Below are the code and all the weights of a small trained network. Each question names an input and a class and asks about switching units off, where a switched-off unit gives its printed mean instead of its output.

import numpy as np


def w(rows, s, z=0):
    codes = np.array(rows[::2]) - 128.0
    scale = np.full(codes.shape[1], s)
    scale[-1] = z or s
    return codes * scale


def norm(h):
    return h / np.sqrt((h * h).mean(-1, keepdims=True) + 1e-5)


def f(y):
    return np.maximum(y, 0)


def log_softmax(a):
    a = a - a.max(-1, keepdims=True)
    return a - np.log(np.exp(a).sum(-1, keepdims=True))


def net(x, mask):
    res = np.array(x, float).reshape(1, 7) / 4 @ E
    u = 0
    for l in range(2):
        y = f(norm(res) @ A[l][:, :-1].T + A[l][:, -1])
        res = res + np.where(mask[u : u + 11], y, B[l][:, -1]) @ B[l][:, :-1]
        u += 11
    return log_softmax(norm(res)[-1] @ U[:, :-1].T + U[:, -1])


A, B = {}, {}
E = w([
[116,80,130,104,153,183,129,105,228,68,150],'x0',
[127,125,127,132,132,122,124,128,130,127,123],'x1',
[128,130,124,131,126,133,125,129,126,129,126],'x2',
[128,127,129,135,124,121,136,126,133,121,127],'x3',
[124,127,136,130,131,121,126,128,131,125,128],'x4',
[149,28,168,117,8,122,76,104,65,41,155],'x5',
[196,126,194,118,167,187,169,75,95,104,33],'x6',
],0.0015)
A[0] = w([
[130,220,158,167,115,59,152,126,90,221,108,163],'0.n0',
[100,2,181,113,12,181,51,77,132,72,156,32],'0.n1',
[87,152,172,146,72,102,167,123,100,101,142,107],'0.n2',
[178,118,115,158,109,124,99,137,78,164,128,110],'0.n3',
[118,117,92,125,81,90,108,169,155,132,203,170],'0.n4',
[77,143,100,113,245,180,137,154,169,118,119,178],'0.n5',
[91,157,109,186,103,92,122,186,95,166,136,89],'0.n6',
[61,165,71,111,100,92,134,170,238,217,227,133],'0.n7',
[172,87,158,150,58,79,87,133,16,110,135,97],'0.n8',
[104,222,69,147,162,136,159,174,170,151,175,126],'0.n9',
[193,199,98,154,179,135,150,94,64,112,83,11],'0.n10',
],0.0021,0.0012)
B[0] = w([
[234,5,124,160,144,136,177,205,74,25,209,210],'0.n0',
[139,148,81,160,235,150,141,219,104,158,140,229],'0.n1',
[105,112,110,94,169,136,117,102,149,185,164,155],'0.n2',
[63,167,136,137,141,146,105,111,184,118,145,160],'0.n3',
[87,139,132,63,134,133,174,137,200,143,92,210],'0.n4',
[143,107,141,106,28,125,102,68,158,89,126,212],'0.n5',
[49,158,143,91,133,115,125,185,116,88,132,182],'0.n6',
[171,88,196,184,95,134,48,83,131,149,147,252],'0.n7',
[100,212,109,122,107,100,130,35,199,193,67,218],'0.n8',
[183,85,157,210,99,124,73,92,125,137,149,216],'0.n9',
[124,72,187,101,81,132,136,138,181,66,105,162],'0.n10',
],0.0023,0.0031)
A[1] = w([
[65,145,113,106,92,75,110,108,119,171,121,115],'1.n0',
[133,68,110,137,136,130,115,185,172,100,182,172],'1.n1',
[165,122,146,190,113,114,134,121,88,118,155,85],'1.n2',
[172,104,131,128,168,139,171,157,70,112,96,143],'1.n3',
[135,165,155,120,129,145,139,50,113,127,58,161],'1.n4',
[182,110,162,145,160,180,140,107,165,85,132,247],'1.n5',
[70,166,100,84,96,120,114,155,109,120,119,71],'1.n6',
[167,97,159,131,149,142,169,171,73,94,85,133],'1.n7',
[126,159,165,86,96,128,101,129,112,115,90,117],'1.n8',
[112,85,143,157,107,95,95,252,111,122,180,208],'1.n9',
[171,120,172,165,121,108,130,115,104,163,127,116],'1.n10',
],0.0036,0.0013)
B[1] = w([
[178,129,181,106,104,137,174,94,165,149,64,183],'1.n0',
[183,113,95,158,192,129,121,166,38,100,164,230],'1.n1',
[72,149,91,43,174,184,147,144,121,70,102,169],'1.n2',
[133,58,173,178,101,84,64,71,197,175,186,182],'1.n3',
[71,173,5,101,218,171,149,228,23,25,170,195],'1.n4',
[93,165,172,111,36,46,149,107,111,211,81,245],'1.n5',
[127,164,167,138,90,92,135,81,172,128,108,156],'1.n6',
[175,101,148,190,91,118,42,104,240,204,199,191],'1.n7',
[112,170,97,124,191,134,209,166,159,102,116,152],'1.n8',
[102,177,114,86,161,178,195,109,112,99,53,254],'1.n9',
[80,84,58,85,162,183,104,182,83,65,170,176],'1.n10',
],0.0028,0.004)
U = w([
[124,126,21,106,228,184,140,236,30,22,165,81],'0',
[221,53,215,221,90,97,49,88,207,197,192,254],'1',
[88,232,166,53,76,99,214,84,161,151,2,30],'2',
],0.0066,0.00086)

Each question gives the input, the list of numbers given to net, and the class t.
The units are the neurons (one row each of A and B). Each row of codes is followed by its name. A weight is (code - 128) times the scale printed after its matrix; where a second scale follows, it is the last column's (A, B and U).
mask holds one flag per neuron, layer by layer. A switched-off neuron (its flag False) gives its mean, the last column of its row in B, instead of its output. The means were averaged over made-up inputs and are rounded, as every weight is.
A unit's drop is (log p(t) with every unit on - log p(t) with that unit switched off) / (log p(t) with every unit on - log p(t) with every unit switched off).
The circuit of an input: a set's keep is (log p(t) with only the set's units on - log p(t) with every unit switched off) / (log p(t) with every unit on - log p(t) with every unit switched off). Starting from the 12 units with the biggest drops (on a tie, the unit counted first), units are removed one at a time, each time the one whose removal leaves the highest keep (on an exact tie, the one counted first), for as long as the keep stays at least 0.8.
circuit, biggest first: the units of the circuit, biggest drop first
unit that matters most: the unit with the biggest drop
top k neurons: the k neurons with the biggest drops, biggest first
top k neurons in layer l: the k neurons of layer l with the biggest drops, biggest first
drop of u: that unit's drop, to one decimal
input [3,-8,-8,0,6,6,-4], class 0: circuit, biggest first => (0.n1)
input [-4,-2,3,-2,-4,1,2], class 0: top 3 neurons => (0.n8, 0.n1, 1.n4)
input [1,1,-5,5,-6,8,-1], class 0: top 2 neurons => (0.n1, 1.n5)
input [-1,6,1,2,-8,5,8], class 0: top 2 neurons => (1.n4, 0.n0)
input [1,4,-7,-4,-7,-5,-4], class 1: top 3 neurons => (1.n4, 0.n7, 0.n5)
input [-2,0,-2,7,7,7,0], class 2: circuit, biggest first => (0.n8, 0.n7)
input [0,-1,-6,-2,3,8,-2], class 2: top 2 neurons in layer 1 => (1.n4, 1.n0)
input [6,3,-7,8,5,7,-2], class 0: top 2 neurons => (0.n1, 1.n1)
input [-7,-8,-6,7,8,6,1], class 0: top 4 neurons in layer 1 => (1.n5, 1.n4, 1.n10, 1.n9)
input [0,-8,-3,6,-2,7,-5], class 2: top 3 neurons in layer 0 => (0.n0, 0.n8, 0.n4)
input [-4,-1,4,-5,8,8,7], class 0: top 2 neurons => (1.n4, 0.n8)
input [5,-1,1,2,5,7,0], class 0: top 2 neurons in layer 0 => (0.n1, 0.n0)
input [-6,7,-5,2,-6,4,0], class 2: top 3 neurons in layer 1 => (1.n0, 1.n1, 1.n6)
input [-2,8,5,7,-6,7,-3], class 2: unit that matters most => 0.n8
input [-1,-2,1,-8,-4,6,-2], class 2: top 2 neurons => (0.n8, 0.n0)
input [-7,3,-5,7,8,-1,1], class 1: top 2 neurons in layer 0 => (0.n0, 0.n7)
input [-3,4,-4,8,-1,-7,7], class 1: top 2 neurons in layer 1 => (1.n7, 1.n3)
input [4,-6,8,7,2,-1,-7], class 1: top 2 neurons => (0.n7, 1.n4)
input [-1,4,-7,-5,-8,6,-2], class 2: top 2 neurons => (0.n8, 0.n0)
input [-3,5,4,0,-6,-6,7], class 1: unit that matters most => 1.n7
input [-1,-1,4,-5,-1,7,-7], class 2: drop of 0.n10 => 0.0
